Here is a tiny trained network, its code and every weight. The questions are about switching its units off for an input and a target symbol, where a switched-off unit gives its printed mean instead of its output.

import numpy as np


def w(rows, s, z=0):
    codes = np.array(rows[::2]) - 128.0
    scale = np.full(codes.shape[1], s)
    scale[-1] = z or s
    return codes * scale


def norm(h):
    return h / np.sqrt((h * h).mean(-1, keepdims=True) + 1e-5)


def softmax(a):
    e = np.exp(a - a.max(-1, keepdims=True))
    return e / e.sum(-1, keepdims=True)


def log_softmax(a):
    a = a - a.max(-1, keepdims=True)
    return a - np.log(np.exp(a).sum(-1, keepdims=True))


def net(x, mask):
    ids = ['βδλπστω'.index(c) for c in x.split()]
    T = len(ids)
    res = E[ids] + P[:T]
    u = 0
    for l in range(2):
        r = norm(res)
        for j in range(3):
            rows = slice(2 * j, 2 * j + 2)
            q, k, v = (r @ M[l][rows].T for M in (Q, K, V))
            z = softmax(np.where(np.tri(T) > 0, q @ k.T / 2**0.5, -1e9)) @ v
            o = O[l][rows]
            res = res + np.where(mask[u + j], z, o[:, -1]) @ o[:, :-1]
        u += 3
    return log_softmax(norm(res)[-1] @ U[:, :-1].T + U[:, -1])


Q, K, V, O = {}, {}, {}, {}
E = w([
[165,91,137,124,84,77],'β',
[97,162,110,65,132,132],'δ',
[90,202,122,112,178,138],'λ',
[129,165,82,177,178,73],'π',
[111,158,64,51,82,75],'σ',
[101,155,44,88,192,113],'τ',
[183,102,113,2,198,149],'ω',
],0.0091)
P = w([
[240,193,130,56,86,132],'0',
[213,169,158,67,113,91],'1',
[183,147,175,71,124,70],'2',
[160,127,179,86,137,67],'3',
[142,118,174,99,143,70],'4',
[128,110,169,113,148,73],'5',
[120,106,157,127,149,87],'6',
[115,107,134,140,143,103],'7',
[116,108,111,149,135,122],'8',
[115,112,88,154,128,143],'9',
[117,113,64,159,118,160],'10',
[120,119,35,164,113,175],'11',
[124,118,16,182,107,191],'12',
[126,94,1,202,100,193],'13',
],0.0055)
Q[0] = w([
[166,182,117,174,118,221],'L0H1',
[192,148,2,137,100,96],'L0H1',
[110,135,139,169,166,81],'L0H2',
[98,125,87,52,205,176],'L0H2',
[108,145,129,224,121,151],'L0H3',
[110,165,27,102,139,28],'L0H3',
],0.0083)
K[0] = w([
[239,161,102,85,142,162],'L0H1',
[112,98,44,171,86,254],'L0H1',
[24,153,74,121,123,45],'L0H2',
[109,109,68,77,237,191],'L0H2',
[181,145,139,118,54,119],'L0H3',
[234,27,110,60,208,230],'L0H3',
],0.0069)
V[0] = w([
[87,38,254,199,87,164],'L0H1',
[249,109,79,54,91,114],'L0H1',
[106,169,101,190,131,87],'L0H2',
[180,78,172,161,118,149],'L0H2',
[95,150,97,187,181,91],'L0H3',
[106,178,103,164,59,94],'L0H3',
],0.0054)
O[0] = w([
[171,183,6,109,98,190,1],'L0H1',
[75,82,224,176,165,158,251],'L0H1',
[226,101,194,81,99,135,104],'L0H2',
[91,194,118,80,173,143,102],'L0H2',
[122,210,63,56,202,129,78],'L0H3',
[3,224,181,37,112,83,104],'L0H3',
],0.0048,0.0068)
Q[1] = w([
[194,142,71,76,89,248],'L1H1',
[101,110,149,73,127,48],'L1H1',
[59,2,241,141,145,66],'L1H2',
[158,204,198,140,145,108],'L1H2',
[124,86,140,154,156,41],'L1H3',
[40,160,115,106,158,75],'L1H3',
],0.01)
K[1] = w([
[154,194,248,136,136,120],'L1H1',
[91,142,69,126,147,134],'L1H1',
[92,156,58,143,124,153],'L1H2',
[103,89,115,118,141,89],'L1H2',
[79,115,74,135,134,162],'L1H3',
[111,119,84,89,184,121],'L1H3',
],0.015)
V[1] = w([
[188,66,102,113,104,228],'L1H1',
[40,225,4,24,29,125],'L1H1',
[177,27,66,49,144,129],'L1H2',
[122,114,202,10,156,198],'L1H2',
[3,182,108,141,245,165],'L1H3',
[72,116,57,209,190,188],'L1H3',
],0.0054)
O[1] = w([
[164,66,115,235,138,159,91],'L1H1',
[54,140,193,163,100,78,12],'L1H1',
[2,28,138,169,237,106,117],'L1H2',
[106,2,108,205,13,245,142],'L1H2',
[230,38,209,161,1,150,111],'L1H3',
[195,39,222,9,102,136,88],'L1H3',
],0.0062,0.011)
U = w([
[91,176,2,147,161,164,104],'β',
[155,58,203,65,130,88,97],'δ',
[187,172,100,110,51,152,159],'λ',
[182,208,125,44,151,73,57],'π',
[76,90,137,158,195,130,76],'σ',
[56,136,172,134,128,60,254],'τ',
[81,64,100,232,45,190,116],'ω',
],0.011,0.0055)

Each question gives the input, a string of symbols that net reads in full, and the target symbol t.
The units are the heads (2 rows each of Q, K, V and O). Each row of codes is followed by its name. A weight is (code - 128) times the scale printed after its matrix; where a second scale follows, it is the last column's (O and U).
mask holds one flag per head, layer by layer. A switched-off head (its flag False) gives its mean, the last column of its rows in O, instead of its output. The means were averaged over made-up inputs and are rounded, as every weight is.
A unit's drop is (log p(t) with every unit on - log p(t) with that unit switched off) / (log p(t) with every unit on - log p(t) with every unit switched off).
The circuit of an input: a set's keep is (log p(t) with only the set's units on - log p(t) with every unit switched off) / (log p(t) with every unit on - log p(t) with every unit switched off). Starting from all 6 units, units are removed one at a time, each time the one whose removal leaves the highest keep (on an exact tie, the one counted first), for as long as the keep stays at least 0.8.
circuit, biggest first: the units of the circuit, biggest drop first
heads that matter: for each layer, one digit per head in row order, 1 if its drop is at least 0.15 and else 0, layers parted by /
input ω β δ ω σ π σ β β π λ, target π: circuit, biggest first -> L1H2
input β σ τ, target δ: heads that matter -> 001 / 001
input β β β λ π β σ β δ, target τ: heads that matter -> 011 / 100
input σ β δ δ β λ δ, target λ: circuit, biggest first -> L0H1, L1H2
input β π β β β σ β β σ β λ, target τ: circuit, biggest first -> L1H1, L0H3
input β σ τ π β δ τ σ λ σ λ σ β σ, target τ: circuit, biggest first -> L1H1, L0H3
input π ω β, target ω: circuit, biggest first -> L0H2, L1H2
input σ σ β β τ τ, target δ: heads that matter -> 000 / 001
input ω β σ, target β: heads that matter -> 001 / 101
input β ω λ, target ω: heads that matter -> 000 / 010
input β β σ β σ β δ β, target ω: heads that matter -> 101 / 011
input σ β λ σ β β β π ω δ σ, target δ: circuit, biggest first -> L1H3, L0H1
input δ σ β β ω σ β σ β δ β σ π, target σ: heads that matter -> 001 / 111
input σ λ β, target τ: heads that matter -> 011 / 101
input σ σ β λ λ τ σ ω σ β λ ω ω σ, target ω: circuit, biggest first -> L1H1
input β ω δ β β ω δ σ β β ω β σ π, target σ: circuit, biggest first -> L0H3, L1H2, L1H3, L1H1
input β β β τ β ω, target β: circuit, biggest first -> L1H3, L0H1, L0H3
input β δ σ δ β β β β τ β β, target δ: heads that matter -> 001 / 011
input σ β ω β β β σ, target β: heads that matter -> 001 / 001
input β δ β λ β β π β β, target π: heads that matter -> 000 / 010
input σ β β δ λ, target λ: heads that matter -> 100 / 011
input τ λ τ β σ ω ω ω τ β τ σ σ τ, target σ: circuit, biggest first -> L0H3, L1H2, L1H3
input β τ ω ω, target σ: circuit, biggest first -> L1H2, L0H2
input σ β ω σ λ σ σ λ σ β σ τ ω σ, target σ: circuit, biggest first -> L0H3, L1H2, L0H1, L0H2
input β τ β δ β λ β τ τ σ, target δ: circuit, biggest first -> L1H3
